Below is a small trained network, with its code and all its weights. Each question gives an input and a class and asks what happens when units are switched off, that is, made to give their printed mean instead of their output.

import numpy as np


def w(rows, s, z=0):
    codes = np.array(rows[::2]) - 128.0
    scale = np.full(codes.shape[1], s)
    scale[-1] = z or s
    return codes * scale


def norm(h):
    return h / np.sqrt((h * h).mean(-1, keepdims=True) + 1e-5)


def f(y):
    return np.maximum(y, 0)


def log_softmax(a):
    a = a - a.max(-1, keepdims=True)
    return a - np.log(np.exp(a).sum(-1, keepdims=True))


def net(x, mask):
    res = np.array(x, float).reshape(1, 5) / 4 @ E
    u = 0
    for l in range(3):
        y = f(norm(res) @ A[l][:, :-1].T + A[l][:, -1])
        res = res + np.where(mask[u : u + 10], y, B[l][:, -1]) @ B[l][:, :-1]
        u += 10
    return log_softmax(norm(res)[-1] @ U[:, :-1].T + U[:, -1])


A, B = {}, {}
E = w([
[165,122,118,123,110,117,87,210,78,144,73,88],'x0',
[199,140,131,166,112,161,116,134,120,198,248,121],'x1',
[118,73,131,212,154,50,158,141,141,165,122,85],'x2',
[131,129,128,130,125,128,128,125,131,126,125,125],'x3',
[131,129,132,127,128,129,129,127,128,127,127,125],'x4',
],0.011)
A[0] = w([
[53,142,167,108,168,98,171,94,181,93,122,159,2],'L0N0',
[76,97,117,134,185,72,151,134,148,99,59,114,68],'L0N1',
[145,124,139,179,122,87,106,123,146,156,151,97,2],'L0N2',
[125,131,106,126,103,137,94,169,83,119,89,127,42],'L0N3',
[183,140,136,154,104,134,128,138,120,178,196,132,107],'L0N4',
[180,135,135,124,131,177,104,142,103,161,206,144,62],'L0N5',
[169,132,134,115,101,105,67,254,53,145,87,100,171],'L0N6',
[136,151,143,149,129,128,108,156,86,148,131,144,43],'L0N7',
[88,142,134,56,123,126,106,110,132,51,59,139,135],'L0N8',
[119,84,127,209,155,32,168,146,156,156,130,93,147],'L0N9',
],0.008,0.0036)
B[0] = w([
[125,150,35,138,82,119,197,181,157,114,152,105,194],'L0N0',
[103,218,154,78,57,97,78,88,179,96,145,84,214],'L0N1',
[129,133,103,138,185,183,172,144,106,129,130,190,161],'L0N2',
[113,132,195,68,173,144,128,107,154,146,109,117,168],'L0N3',
[164,149,150,168,131,228,154,140,101,174,188,143,209],'L0N4',
[110,162,157,121,76,47,85,92,196,97,99,66,202],'L0N5',
[181,97,57,119,118,123,79,218,101,124,94,81,255],'L0N6',
[138,113,113,125,106,136,156,146,182,126,151,118,145],'L0N7',
[163,73,103,180,204,181,182,151,62,167,170,190,239],'L0N8',
[89,107,181,192,254,88,159,141,157,99,117,56,240],'L0N9',
],0.0073,0.0094)
A[1] = w([
[142,122,114,79,53,129,81,122,107,127,121,128,94],'L1N0',
[106,159,215,155,135,136,145,24,179,114,156,128,43],'L1N1',
[166,83,154,184,133,136,133,129,115,170,168,120,55],'L1N2',
[153,169,123,84,2,131,80,101,154,131,150,112,86],'L1N3',
[122,137,166,132,161,157,145,60,135,140,167,171,56],'L1N4',
[131,101,95,105,119,151,136,121,112,121,111,154,72],'L1N5',
[104,107,146,140,108,123,137,131,128,119,116,127,109],'L1N6',
[116,149,136,118,101,150,136,45,112,93,136,198,3],'L1N7',
[122,118,123,124,125,94,124,114,137,94,118,103,66],'L1N8',
[133,117,96,126,142,137,143,127,99,138,120,163,113],'L1N9',
],0.0097,0.0025)
B[1] = w([
[163,215,127,110,151,148,165,104,200,121,182,137,178],'L1N0',
[23,197,180,58,146,101,159,33,124,152,69,212,254],'L1N1',
[125,138,135,138,173,191,208,136,49,143,150,167,220],'L1N2',
[137,131,77,111,35,102,52,54,185,189,2,142,218],'L1N3',
[29,136,117,207,133,112,133,83,109,182,155,169,221],'L1N4',
[172,147,112,109,159,123,137,146,115,107,142,166,176],'L1N5',
[159,146,134,144,118,155,104,98,130,78,156,112,141],'L1N6',
[131,80,45,216,61,142,137,140,125,174,155,148,197],'L1N7',
[101,138,155,105,68,93,100,98,144,126,121,132,165],'L1N8',
[145,128,113,100,145,119,122,195,108,78,164,113,177],'L1N9',
],0.0064,0.0061)
A[2] = w([
[61,116,159,170,110,145,192,89,127,70,158,177,37],'L2N0',
[185,60,209,184,165,66,94,213,95,172,103,16,94],'L2N1',
[195,106,100,49,63,190,22,195,60,138,77,134,114],'L2N2',
[81,135,120,92,153,121,161,95,141,74,137,171,10],'L2N3',
[137,168,181,106,2,174,41,121,123,147,174,101,56],'L2N4',
[95,134,201,151,152,38,64,115,171,98,63,72,59],'L2N5',
[123,42,160,75,169,95,60,184,82,92,56,136,72],'L2N6',
[82,131,163,117,77,102,120,37,126,194,95,172,2],'L2N7',
[94,103,85,62,53,167,161,77,109,113,150,228,21],'L2N8',
[55,109,172,178,178,91,139,88,177,116,144,87,137],'L2N9',
],0.0069,0.0028)
B[2] = w([
[201,97,184,150,147,102,129,163,175,154,151,77,216],'L2N0',
[79,121,26,171,55,201,110,130,86,101,164,236,254],'L2N1',
[144,163,255,105,209,49,184,87,171,139,163,76,250],'L2N2',
[134,91,120,131,111,113,155,184,152,131,155,76,178],'L2N3',
[131,96,99,164,113,66,82,153,201,135,100,118,185],'L2N4',
[112,70,84,90,20,130,70,126,127,103,118,181,204],'L2N5',
[97,133,158,104,127,169,103,35,79,97,107,197,201],'L2N6',
[101,78,134,62,77,185,144,92,81,77,100,195,180],'L2N7',
[187,118,53,190,96,177,113,169,74,107,122,122,207],'L2N8',
[178,134,164,38,132,123,117,121,115,139,103,81,235],'L2N9',
],0.008,0.0073)
U = w([
[152,105,35,214,125,192,169,217,70,135,192,154,253],'0',
[67,99,162,87,116,34,183,105,213,82,116,60,101],'1',
[174,142,181,35,235,139,142,152,53,91,104,159,115],'2',
[53,79,82,121,63,105,7,146,68,63,68,148,108],'3',
[99,145,104,136,26,158,98,26,141,177,121,211,101],'4',
[79,135,240,181,211,132,200,84,109,213,178,126,18],'5',
[203,176,167,111,98,85,31,147,193,184,118,48,148],'6',
],0.013,0.0024)

Each question gives the input, the list of numbers given to net, and the class t.
The units are the neurons (one row each of A and B). Each row of codes is followed by its name. A weight is (code - 128) times the scale printed after its matrix; where a second scale follows, it is the last column's (A, B and U).
mask holds one flag per neuron, layer by layer. A switched-off neuron (its flag False) gives its mean, the last column of its row in B, instead of its output. The means were averaged over made-up inputs and are rounded, as every weight is.
A unit's drop is (log p(t) with every unit on - log p(t) with that unit switched off) / (log p(t) with every unit on - log p(t) with every unit switched off).
The circuit of an input: a set's keep is (log p(t) with only the set's units on - log p(t) with every unit switched off) / (log p(t) with every unit on - log p(t) with every unit switched off). Starting from the 12 units with the biggest drops (on a tie, the unit counted first), units are removed one at a time, each time the one whose removal leaves the highest keep (on an exact tie, the one counted first), for as long as the keep stays at least 0.8.
circuit, biggest first: the units of the circuit, biggest drop first
unit that matters most: the unit with the biggest drop
k most important neurons: the k neurons with the biggest drops, biggest first
top k neurons in layer l: the k neurons of layer l with the biggest drops, biggest first
drop when u is switched off: that unit's drop, to one decimal
input [0,-1,1,-6,6], class 1: circuit, biggest first	[L0N1]
input [0,2,1,0,-7], class 5: 2 most important neurons	[L0N6, L0N4]
input [-4,8,1,5,-1], class 5: 2 most important neurons	[L0N1, L0N4]
input [0,6,6,4,-2], class 5: 2 most important neurons	[L0N6, L0N9]
input [1,-3,4,6,1], class 3: top 2 neurons in layer 2	[L2N5, L2N2]
input [0,1,1,-3,-6], class 5: 2 most important neurons	[L0N6, L0N4]
input [5,0,0,-3,-7], class 2: top 2 neurons in layer 2	[L2N2, L2N6]
input [0,-1,2,2,-2], class 1: 2 most important neurons	[L0N9, L0N6]
input [-4,7,-1,-2,-6], class 4: 4 most important neurons	[L0N9, L0N5, L0N8, L1N3]
input [2,-6,7,-3,-3], class 3: 2 most important neurons	[L2N5, L2N1]
input [-2,-8,-1,-5,-8], class 0: 2 most important neurons	[L0N8, L0N9]
input [1,-3,8,7,-4], class 3: top 4 neurons in layer 2	[L2N5, L2N1, L2N2, L2N0]
input [0,5,7,-6,0], class 5: 3 most important neurons	[L0N6, L0N9, L0N0]
input [5,1,-5,4,2], class 6: unit that matters most	L0N9
input [3,4,0,-5,4], class 6: 2 most important neurons	[L0N9, L0N8]
input [5,0,-1,8,7], class 2: 2 most important neurons	[L2N2, L0N1]
input [3,0,-1,1,0], class 2: 2 most important neurons	[L2N2, L0N1]
input [-3,1,0,-6,-5], class 4: 2 most important neurons	[L0N8, L0N9]
input [0,-6,-5,8,8], class 0: top 2 neurons in layer 0	[L0N6, L0N8]
input [0,-1,8,0,3], class 1: top neuron in layer 2	[L2N9]
input [2,0,2,-8,5], class 3: top 2 neurons in layer 0	[L0N8, L0N4]
input [0,7,4,5,8], class 5: drop when L0N0 is switched off	0.1
input [0,2,1,5,-7], class 5: drop when L0N4 is switched off	0.2
input [-2,7,4,5,-6], class 5: drop when L0N6 is switched off	0.3
input [-7,-1,1,8,8], class 1: drop when L0N0 is switched off	1.0
